Below is a small trained network, with its code and all its weights. Each question gives an input and a class and asks what happens when units are switched off, that is, made to give their printed mean instead of their output.

import numpy as np


def w(rows, s, z=0):
    codes = np.array(rows[::2]) - 128.0
    scale = np.full(codes.shape[1], s)
    scale[-1] = z or s
    return codes * scale


def f(y):
    return np.maximum(y, 0)


def log_softmax(a):
    a = a - a.max(-1, keepdims=True)
    return a - np.log(np.exp(a).sum(-1, keepdims=True))


def net(x, mask):
    res = np.array(x, float).reshape(1, 4) / 4 @ E
    y = f(res @ A[0][:, :-1].T + A[0][:, -1])
    res = res + np.where(mask, y, B[0][:, -1]) @ B[0][:, :-1]
    return log_softmax(res[-1] @ U[:, :-1].T + U[:, -1])


A, B = {}, {}
E = w([
[2,86,78,59],'x0',
[128,252,66,151],'x1',
[128,129,128,129],'x2',
[32,180,239,141],'x3',
],0.01)
A[0] = w([
[232,48,253,149,192],'neuron 0',
[166,90,56,131,240],'neuron 1',
[114,101,126,151,82],'neuron 2',
[131,34,152,141,194],'neuron 3',
[114,64,152,94,138],'neuron 4',
[93,118,74,124,65],'neuron 5',
[125,51,200,126,155],'neuron 6',
[220,171,134,158,155],'neuron 7',
[166,159,139,118,180],'neuron 8',
[109,174,115,107,35],'neuron 9',
[204,222,181,151,111],'neuron 10',
[137,126,152,110,15],'neuron 11',
[62,171,51,109,7],'neuron 12',
[86,151,183,150,156],'neuron 13',
[174,136,73,147,209],'neuron 14',
[105,63,142,114,119],'neuron 15',
[174,94,54,116,254],'neuron 16',
[109,49,142,111,77],'neuron 17',
[155,150,131,138,97],'neuron 18',
[191,87,198,160,207],'neuron 19',
[160,132,133,111,60],'neuron 20',
[115,112,96,115,139],'neuron 21',
[164,81,168,123,126],'neuron 22',
[108,164,145,141,98],'neuron 23',
[153,145,156,160,76],'neuron 24',
[187,106,112,118,221],'neuron 25',
],0.019,0.0053)
B[0] = w([
[133,254,152,191,253],'neuron 0',
[152,136,43,188,200],'neuron 1',
[127,118,124,120,137],'neuron 2',
[204,74,130,154,194],'neuron 3',
[110,75,138,125,180],'neuron 4',
[161,144,142,168,158],'neuron 5',
[62,113,150,167,201],'neuron 6',
[57,109,93,73,226],'neuron 7',
[125,118,111,78,171],'neuron 8',
[147,152,151,149,154],'neuron 9',
[186,92,117,18,233],'neuron 10',
[135,115,117,100,131],'neuron 11',
[92,209,151,183,187],'neuron 12',
[134,122,220,84,195],'neuron 13',
[80,130,74,94,197],'neuron 14',
[134,81,133,140,174],'neuron 15',
[127,120,17,154,206],'neuron 16',
[134,75,127,146,176],'neuron 17',
[117,121,117,111,156],'neuron 18',
[124,203,139,137,210],'neuron 19',
[116,125,119,123,141],'neuron 20',
[149,122,136,161,152],'neuron 21',
[118,154,142,160,172],'neuron 22',
[158,140,155,107,161],'neuron 23',
[156,110,127,95,163],'neuron 24',
[89,106,89,152,187],'neuron 25',
],0.052,0.02)
U = w([
[159,202,47,143,198],'0',
[143,201,203,86,254],'1',
[65,81,49,52,70],'2',
[219,109,135,7,38],'3',
[201,15,67,154,76],'4',
[36,1,205,97,28],'5',
],0.0072,0.0053)

Each question gives the input, the list of numbers given to net, and the class t.
The units are the neurons (one row each of A and B). Each row of codes is followed by its name. A weight is (code - 128) times the scale printed after its matrix; where a second scale follows, it is the last column's (A, B and U).
mask holds one flag per neuron, in row order. A switched-off neuron (its flag False) gives its mean, the last column of its row in B, instead of its output. The means were averaged over made-up inputs and are rounded, as every weight is.
A unit's drop is (log p(t) with every unit on - log p(t) with that unit switched off) / (log p(t) with every unit on - log p(t) with every unit switched off).
unit that matters most: the unit with the biggest drop
top k neurons: the k neurons with the biggest drops, biggest first
drop when u is switched off: that unit's drop, to one decimal
input [-5,-4,4,1], class 1: unit that matters most => neuron 16
input [5,0,-8,4], class 5: top 2 neurons => neuron 0; neuron 19
input [-1,1,-6,7], class 3: top 2 neurons => neuron 0; neuron 12
input [5,0,-3,-8], class 4: top 2 neurons => neuron 0; neuron 19
input [-5,-6,0,1], class 1: top 2 neurons => neuron 16; neuron 1
input [-5,8,4,-1], class 2: drop when neuron 7 is switched off => 0.3
input [6,0,-2,7], class 5: drop when neuron 0 is switched off => 0.9
input [-8,6,3,1], class 3: drop when neuron 10 is switched off => 1.2
input [2,-1,-1,-8], class 4: drop when neuron 0 is switched off => 0.4
input [6,0,6,7], class 5: top 2 neurons => neuron 0; neuron 19
